Here is a tiny trained network, its code and every weight. The questions are about switching its units off for an input and a target symbol, where a switched-off unit gives its printed mean instead of its output.

import numpy as np


def w(rows, s, z=0):
    codes = np.array(rows[::2]) - 128.0
    scale = np.full(codes.shape[1], s)
    scale[-1] = z or s
    return codes * scale


def f(y):
    return y / 2 * (1 + np.tanh(0.7978845608 * (y + 0.044715 * y**3)))


def softmax(a):
    e = np.exp(a - a.max(-1, keepdims=True))
    return e / e.sum(-1, keepdims=True)


def log_softmax(a):
    a = a - a.max(-1, keepdims=True)
    return a - np.log(np.exp(a).sum(-1, keepdims=True))


def net(x, mask):
    ids = ['αθμπστφψ'.index(c) for c in x.split()]
    T = len(ids)
    res = E[ids] + P[:T]
    u = 0
    for l in range(3):
        r = res
        for j in range(2):
            rows = slice(3 * j, 3 * j + 3)
            q, k, v = (r @ M[l][rows].T for M in (Q, K, V))
            z = softmax(np.where(np.tri(T) > 0, q @ k.T / 3**0.5, -1e9)) @ v
            o = O[l][rows]
            res = res + np.where(mask[u + j], z, o[:, -1]) @ o[:, :-1]
        u += 2
        y = f(res @ A[l][:, :-1].T + A[l][:, -1])
        res = res + np.where(mask[u : u + 4], y, B[l][:, -1]) @ B[l][:, :-1]
        u += 4
    return log_softmax(res[-1] @ U[:, :-1].T + U[:, -1])


Q, K, V, O, A, B = {}, {}, {}, {}, {}, {}
E = w([
[209,165,2],'α',
[141,222,142],'θ',
[27,116,129],'μ',
[136,144,70],'π',
[130,151,57],'σ',
[205,10,104],'τ',
[108,19,195],'φ',
[127,100,61],'ψ',
],0.011)
P = w([
[194,227,76],'0',
[164,208,48],'1',
[178,182,111],'2',
[164,205,196],'3',
[183,218,249],'4',
[189,214,175],'5',
],0.0019)
Q[0] = w([
[55,89,83],'L0H0',
[111,217,170],'L0H0',
[113,101,138],'L0H0',
[183,142,43],'L0H1',
[120,251,148],'L0H1',
[65,91,255],'L0H1',
],0.0088)
K[0] = w([
[186,243,106],'L0H0',
[150,115,182],'L0H0',
[191,149,96],'L0H0',
[149,2,146],'L0H1',
[118,74,165],'L0H1',
[79,248,84],'L0H1',
],0.0076)
V[0] = w([
[208,57,103],'L0H0',
[255,114,131],'L0H0',
[105,96,217],'L0H0',
[112,175,145],'L0H1',
[104,228,25],'L0H1',
[46,95,109],'L0H1',
],0.0058)
O[0] = w([
[255,94,246,88],'L0H0',
[171,80,182,145],'L0H0',
[55,157,183,45],'L0H0',
[59,55,102,154],'L0H1',
[5,195,90,252],'L0H1',
[90,204,133,87],'L0H1',
],0.0058,0.0023)
A[0] = w([
[108,91,163,124],'L0N0',
[48,88,192,255],'L0N1',
[137,2,49,190],'L0N2',
[151,185,206,153],'L0N3',
],0.0093,0.00095)
B[0] = w([
[152,87,139,81],'L0N0',
[117,11,137,172],'L0N1',
[152,191,156,248],'L0N2',
[108,154,163,221],'L0N3',
],0.012,0.0013)
Q[1] = w([
[148,201,13],'L1H0',
[89,129,119],'L1H0',
[120,177,88],'L1H0',
[122,54,118],'L1H1',
[122,87,11],'L1H1',
[106,202,199],'L1H1',
],0.013)
K[1] = w([
[105,205,194],'L1H0',
[182,181,55],'L1H0',
[144,160,190],'L1H0',
[82,4,104],'L1H1',
[15,118,206],'L1H1',
[250,254,98],'L1H1',
],0.0089)
V[1] = w([
[127,178,155],'L1H0',
[86,129,19],'L1H0',
[80,176,188],'L1H0',
[134,122,172],'L1H1',
[138,44,75],'L1H1',
[166,110,2],'L1H1',
],0.0089)
O[1] = w([
[59,201,196,249],'L1H0',
[165,150,80,251],'L1H0',
[45,106,152,233],'L1H0',
[137,184,229,59],'L1H1',
[110,80,1,6],'L1H1',
[214,103,51,217],'L1H1',
],0.0067,0.002)
A[1] = w([
[91,180,114,198],'L1N0',
[154,164,58,253],'L1N1',
[64,164,2,215],'L1N2',
[48,212,128,110],'L1N3',
],0.0072,0.0018)
B[1] = w([
[63,159,108,195],'L1N0',
[132,255,90,212],'L1N1',
[78,178,59,255],'L1N2',
[24,118,183,225],'L1N3',
],0.0064,0.0059)
Q[2] = w([
[155,78,140],'L2H0',
[186,132,86],'L2H0',
[117,127,171],'L2H0',
[149,155,12],'L2H1',
[149,143,74],'L2H1',
[70,182,111],'L2H1',
],0.011)
K[2] = w([
[79,98,80],'L2H0',
[8,214,80],'L2H0',
[153,141,148],'L2H0',
[122,89,160],'L2H1',
[156,50,166],'L2H1',
[83,120,130],'L2H1',
],0.011)
V[2] = w([
[216,104,190],'L2H0',
[113,128,128],'L2H0',
[170,112,85],'L2H0',
[46,120,84],'L2H1',
[131,254,153],'L2H1',
[199,99,59],'L2H1',
],0.0092)
O[2] = w([
[71,125,85,30],'L2H0',
[121,71,145,136],'L2H0',
[108,160,119,111],'L2H0',
[55,107,152,209],'L2H1',
[84,197,255,246],'L2H1',
[165,139,98,69],'L2H1',
],0.0061,0.012)
A[2] = w([
[175,172,1,106],'L2N0',
[105,126,125,75],'L2N1',
[208,131,118,184],'L2N2',
[134,165,131,6],'L2N3',
],0.012,0.0017)
B[2] = w([
[135,3,116,255],'L2N0',
[158,81,61,153],'L2N1',
[147,128,184,171],'L2N2',
[185,102,44,196],'L2N3',
],0.0064,0.0085)
U = w([
[163,104,161,5],'α',
[84,186,185,190],'θ',
[26,66,91,30],'μ',
[148,130,142,130],'π',
[149,156,106,201],'σ',
[213,104,232,99],'τ',
[133,1,228,158],'φ',
[155,108,167,102],'ψ',
],0.0072,0.0027)

Each question gives the input, a string of symbols that net reads in full, and the target symbol t.
The units are the heads (3 rows each of Q, K, V and O) and the neurons (one row each of A and B). Each row of codes is followed by its name. A weight is (code - 128) times the scale printed after its matrix; where a second scale follows, it is the last column's (O, A, B and U).
mask holds one flag per unit, layer by layer, with each layer's heads first. A switched-off unit (its flag False) gives its mean, the last column of its rows in O or B, instead of its output. The means were averaged over made-up inputs and are rounded, as every weight is.
A unit's drop is (log p(t) with every unit on - log p(t) with that unit switched off) / (log p(t) with every unit on - log p(t) with every unit switched off).
The circuit of an input: a set's keep is (log p(t) with only the set's units on - log p(t) with every unit switched off) / (log p(t) with every unit on - log p(t) with every unit switched off). Starting from the 12 units with the biggest drops (on a tie, the unit counted first), units are removed one at a time, each time the one whose removal leaves the highest keep (on an exact tie, the one counted first), for as long as the keep stays at least 0.8.
units of the circuit, in order: the units of the circuit, biggest drop first
top k neurons: the k neurons with the biggest drops, biggest first
k most important neurons of layer l: the k neurons of layer l with the biggest drops, biggest first
input α π σ π τ π, target τ: most important neuron of layer 2 -> (L2N2)
input σ μ α, target μ: top 3 neurons -> (L2N0, L0N1, L1N2)
input σ α σ, target σ: units of the circuit, in order -> (L1N1, L1H1, L1H0)
input θ σ θ μ ψ, target μ: top 4 neurons -> (L0N1, L0N3, L1N1, L2N0)
input ψ θ θ μ α, target μ: 3 most important neurons of layer 0 -> (L0N1, L0N2, L0N3)
input σ θ π μ π, target μ: top 2 neurons -> (L0N1, L0N2)
input θ θ θ φ φ σ, target φ: top 2 neurons -> (L0N1, L2N0)
input σ θ θ θ α, target θ: top 2 neurons -> (L2N0, L0N1)
input θ σ θ τ φ ψ, target φ: 3 most important neurons of layer 0 -> (L0N1, L0N3, L0N0)
input τ θ θ τ α, target τ: top 3 neurons -> (L1N3, L1N2, L1N0)
input μ σ σ, target μ: top 2 neurons -> (L2N0, L0N1)
input π μ θ φ π, target φ: top 4 neurons -> (L2N0, L0N1, L0N2, L1N3)
input α θ τ π θ, target τ: top 4 neurons -> (L1N3, L1N2, L2N2, L1N0)
input α μ σ μ θ θ, target μ: top 2 neurons -> (L0N2, L0N1)
input σ τ π σ, target τ: 2 most important neurons of layer 0 -> (L0N2, L0N1)
input θ τ σ π σ, target τ: most important neuron of layer 0 -> (L0N3)
input θ θ α, target θ: 2 most important neurons of layer 0 -> (L0N1, L0N0)
input π φ θ φ μ α, target φ: 2 most important neurons of layer 0 -> (L0N1, L0N0)
input μ θ φ π, target φ: 3 most important neurons of layer 0 -> (L0N1, L0N2, L0N3)
input α θ θ θ φ σ, target φ: most important neuron of layer 2 -> (L2N0)
